Below are the code and all the weights of a small trained network. Each question names an input and a target symbol and asks about switching units off, where a switched-off unit gives its printed mean instead of its output.

import numpy as np


def w(rows, s, z=0):
    codes = np.array(rows[::2]) - 128.0
    scale = np.full(codes.shape[1], s)
    scale[-1] = z or s
    return codes * scale


def f(y):
    return y / 2 * (1 + np.tanh(0.7978845608 * (y + 0.044715 * y**3)))


def softmax(a):
    e = np.exp(a - a.max(-1, keepdims=True))
    return e / e.sum(-1, keepdims=True)


def log_softmax(a):
    a = a - a.max(-1, keepdims=True)
    return a - np.log(np.exp(a).sum(-1, keepdims=True))


def net(x, mask):
    ids = ['ΘΠαεζμξτ'.index(c) for c in x.split()]
    T = len(ids)
    res = E[ids] + P[:T]
    u = 0
    for l in range(2):
        r = res
        for j in range(2):
            rows = slice(2 * j, 2 * j + 2)
            q, k, v = (r @ M[l][rows].T for M in (Q, K, V))
            z = softmax(np.where(np.tri(T) > 0, q @ k.T / 2**0.5, -1e9)) @ v
            o = O[l][rows]
            res = res + np.where(mask[u + j], z, o[:, -1]) @ o[:, :-1]
        u += 2
        y = f(res @ A[l][:, :-1].T + A[l][:, -1])
        res = res + np.where(mask[u : u + 12], y, B[l][:, -1]) @ B[l][:, :-1]
        u += 12
    return log_softmax(res[-1] @ U[:, :-1].T + U[:, -1])


Q, K, V, O, A, B = {}, {}, {}, {}, {}, {}
E = w([
[76,50,100,120],'Θ',
[117,163,89,78],'Π',
[128,107,239,140],'α',
[113,141,149,101],'ε',
[147,159,249,54],'ζ',
[120,173,149,198],'μ',
[136,165,163,85],'ξ',
[113,128,175,211],'τ',
],0.019)
P = w([
[210,131,121,157],'0',
[157,153,115,184],'1',
[113,145,114,147],'2',
[93,147,117,136],'3',
[73,152,118,133],'4',
[58,166,118,136],'5',
[41,174,120,134],'6',
[27,186,118,134],'7',
[2,192,114,145],'8',
[36,229,147,103],'9',
],0.0083)
Q[0] = w([
[149,119,139,131],'0.h1',
[116,138,121,125],'0.h1',
[255,91,18,232],'0.h2',
[107,207,104,141],'0.h2',
],0.0058)
K[0] = w([
[125,116,132,130],'0.h1',
[129,131,126,127],'0.h1',
[247,86,126,118],'0.h2',
[84,105,161,127],'0.h2',
],0.013)
V[0] = w([
[68,146,141,120],'0.h1',
[254,95,93,131],'0.h1',
[126,121,131,133],'0.h2',
[131,135,126,121],'0.h2',
],0.013)
O[0] = w([
[52,181,141,147,181],'0.h1',
[254,58,106,103,1],'0.h1',
[127,118,133,126,139],'0.h2',
[128,137,120,131,115],'0.h2',
],0.0082,0.0056)
A[0] = w([
[119,127,153,146,142],'0.n1',
[123,127,1,152,169],'0.n2',
[169,178,151,140,99],'0.n3',
[137,174,23,113,66],'0.n4',
[111,106,202,139,151],'0.n5',
[123,110,112,147,132],'0.n6',
[108,101,52,155,73],'0.n7',
[120,156,80,68,142],'0.n8',
[135,146,93,186,171],'0.n9',
[126,136,147,61,74],'0.n10',
[119,66,145,121,80],'0.n11',
[172,118,89,104,3],'0.n12',
],0.015,0.004)
B[0] = w([
[122,117,101,146,186],'0.n1',
[100,108,192,131,180],'0.n2',
[95,108,133,130,143],'0.n3',
[160,107,152,254,126],'0.n4',
[114,108,88,179,254],'0.n5',
[132,128,146,123,138],'0.n6',
[82,102,152,102,176],'0.n7',
[92,101,87,122,154],'0.n8',
[144,97,165,188,148],'0.n9',
[144,136,174,182,138],'0.n10',
[111,115,129,121,146],'0.n11',
[101,121,167,87,124],'0.n12',
],0.02,0.0081)
Q[1] = w([
[103,136,141,75],'1.h1',
[105,173,120,75],'1.h1',
[85,101,151,65],'1.h2',
[210,100,183,254],'1.h2',
],0.037)
K[1] = w([
[79,186,110,145],'1.h1',
[44,179,136,169],'1.h1',
[127,203,83,131],'1.h2',
[255,73,112,82],'1.h2',
],0.03)
V[1] = w([
[121,197,228,145],'1.h1',
[112,156,54,67],'1.h1',
[72,132,245,68],'1.h2',
[181,250,152,82],'1.h2',
],0.022)
O[1] = w([
[177,73,78,62,127],'1.h1',
[37,108,162,151,79],'1.h1',
[183,6,120,123,163],'1.h2',
[136,159,7,139,1],'1.h2',
],0.016,0.053)
A[1] = w([
[127,172,123,101,6],'1.n1',
[185,115,118,47,154],'1.n2',
[50,119,166,94,111],'1.n3',
[198,190,82,165,65],'1.n4',
[154,146,142,72,153],'1.n5',
[80,89,172,138,207],'1.n6',
[143,61,72,86,140],'1.n7',
[127,191,101,184,123],'1.n8',
[108,96,111,71,205],'1.n9',
[132,139,114,248,51],'1.n10',
[109,163,101,20,2],'1.n11',
[93,154,177,66,108],'1.n12',
],0.011,0.0084)
B[1] = w([
[143,59,155,79,133],'1.n1',
[76,133,115,170,181],'1.n2',
[237,132,151,148,202],'1.n3',
[40,142,125,83,135],'1.n4',
[147,90,108,146,156],'1.n5',
[73,185,77,71,253],'1.n6',
[180,206,171,72,182],'1.n7',
[99,73,111,132,140],'1.n8',
[84,118,114,175,164],'1.n9',
[229,94,84,119,138],'1.n10',
[199,81,1,58,133],'1.n11',
[100,94,113,188,198],'1.n12',
],0.017,0.069)
U = w([
[129,41,162,131,147],'Θ',
[177,7,165,160,3],'Π',
[143,88,156,184,174],'α',
[130,24,120,164,234],'ε',
[130,126,114,154,96],'ζ',
[57,90,112,177,246],'μ',
[183,72,131,148,56],'ξ',
[86,1,162,181,90],'τ',
],0.0061,0.0052)

Each question gives the input, a string of symbols that net reads in full, and the target symbol t.
The units are the heads (2 rows each of Q, K, V and O) and the neurons (one row each of A and B). Each row of codes is followed by its name. A weight is (code - 128) times the scale printed after its matrix; where a second scale follows, it is the last column's (O, A, B and U).
mask holds one flag per unit, layer by layer, with each layer's heads first. A switched-off unit (its flag False) gives its mean, the last column of its rows in O or B, instead of its output. The means were averaged over made-up inputs and are rounded, as every weight is.
A unit's drop is (log p(t) with every unit on - log p(t) with that unit switched off) / (log p(t) with every unit on - log p(t) with every unit switched off).
The circuit of an input: a set's keep is (log p(t) with only the set's units on - log p(t) with every unit switched off) / (log p(t) with every unit on - log p(t) with every unit switched off). Starting from the 12 units with the biggest drops (on a tie, the unit counted first), units are removed one at a time, each time the one whose removal leaves the highest keep (on an exact tie, the one counted first), for as long as the keep stays at least 0.8.
circuit, biggest first: the units of the circuit, biggest drop first
most important unit: the unit with the biggest drop
k most important neurons: the k neurons with the biggest drops, biggest first
top k neurons in layer l: the k neurons of layer l with the biggest drops, biggest first
heads that matter: for each layer, one digit per head in row order, 1 if its drop is at least 0.15 and else 0, layers parted by /
input Θ μ ξ Θ τ ξ, target Π: top 4 neurons in layer 0 : [0.n5, 0.n9, 0.n2, 0.n7]
input ε ε α μ τ ε τ, target ε: most important unit : 1.n10
input μ Θ ε τ ξ ξ, target μ: circuit, biggest first : [0.h1, 1.n3, 1.h2]
input μ ε ζ Θ α, target μ: circuit, biggest first : [1.h2, 1.n3]
input Π Θ α α μ α Θ τ, target Π: circuit, biggest first : [1.n6, 1.h1, 0.n2, 0.n4]
input ζ Π ε α α, target ζ: 3 most important neurons : [1.n7, 0.n10, 1.n2]
input ζ Θ ζ, target ζ: 4 most important neurons : [1.n7, 0.n10, 1.n2, 1.n3]
input Π ζ ζ α Π τ, target Π: circuit, biggest first : [1.n6, 1.h1]
input ζ ε ξ Θ Θ τ α ζ, target ζ: circuit, biggest first : [1.n7, 1.h1, 0.n10, 1.n2]
input Θ Θ α ζ ξ Θ ξ Θ, target ζ: circuit, biggest first : [1.h2, 0.n2, 0.n5, 1.n7]
input Θ ζ ξ ε α α Θ μ Π μ, target Θ: 3 most important neurons : [0.n2, 1.n12, 0.n5]
input α Π Θ α ε Θ Θ μ, target α: top 3 neurons in layer 0 : [0.n9, 0.n5, 0.n3]
input Π μ α α Θ μ α ε α ξ, target α: heads that matter : 00 / 01
input ξ ε α Θ ζ ε ε Θ Θ ξ, target Θ: heads that matter : 00 / 11
input ζ Π α μ α Θ α μ Θ ξ, target Θ: most important unit : 1.n7
input μ τ Π, target μ: heads that matter : 10 / 11
input ζ Θ Θ Θ ζ Θ ζ Θ τ, target ζ: heads that matter : 10 / 11
input Π Θ α, target Π: heads that matter : 10 / 10
input Π α τ α ζ Θ, target ξ: top 2 neurons in layer 0 : [0.n5, 0.n10]
input Θ α μ Θ, target ε: heads that matter : 00 / 11
input Θ ζ μ Θ Θ Θ, target Θ: 2 most important neurons : [1.n6, 1.n3]
input α Θ ξ α ξ ε α ζ Θ, target ξ: 2 most important neurons : [1.n7, 0.n5]
input ε Θ Θ Θ Θ ξ α Θ τ ε, target Π: heads that matter : 10 / 11
input τ Θ ζ Θ ζ, target τ: most important unit : 1.n6
input α Θ α ε, target α: 2 most important neurons : [0.n5, 0.n2]
input Θ Θ Π μ Θ Θ ε, target Θ: 4 most important neurons : [1.n6, 0.n7, 0.n2, 1.n3]
input ε ξ μ, target ε: top 3 neurons in layer 0 : [0.n2, 0.n9, 0.n5]
input α Θ Θ Θ ζ ζ ε, target ξ: top 4 neurons in layer 1 : [1.n7, 1.n6, 1.n11, 1.n12]
input τ Θ ζ μ Θ, target ε: 2 most important neurons : [1.n6, 1.n11]
input α Θ μ μ Θ μ Θ Θ ζ, target α: 2 most important neurons : [0.n10, 0.n5]
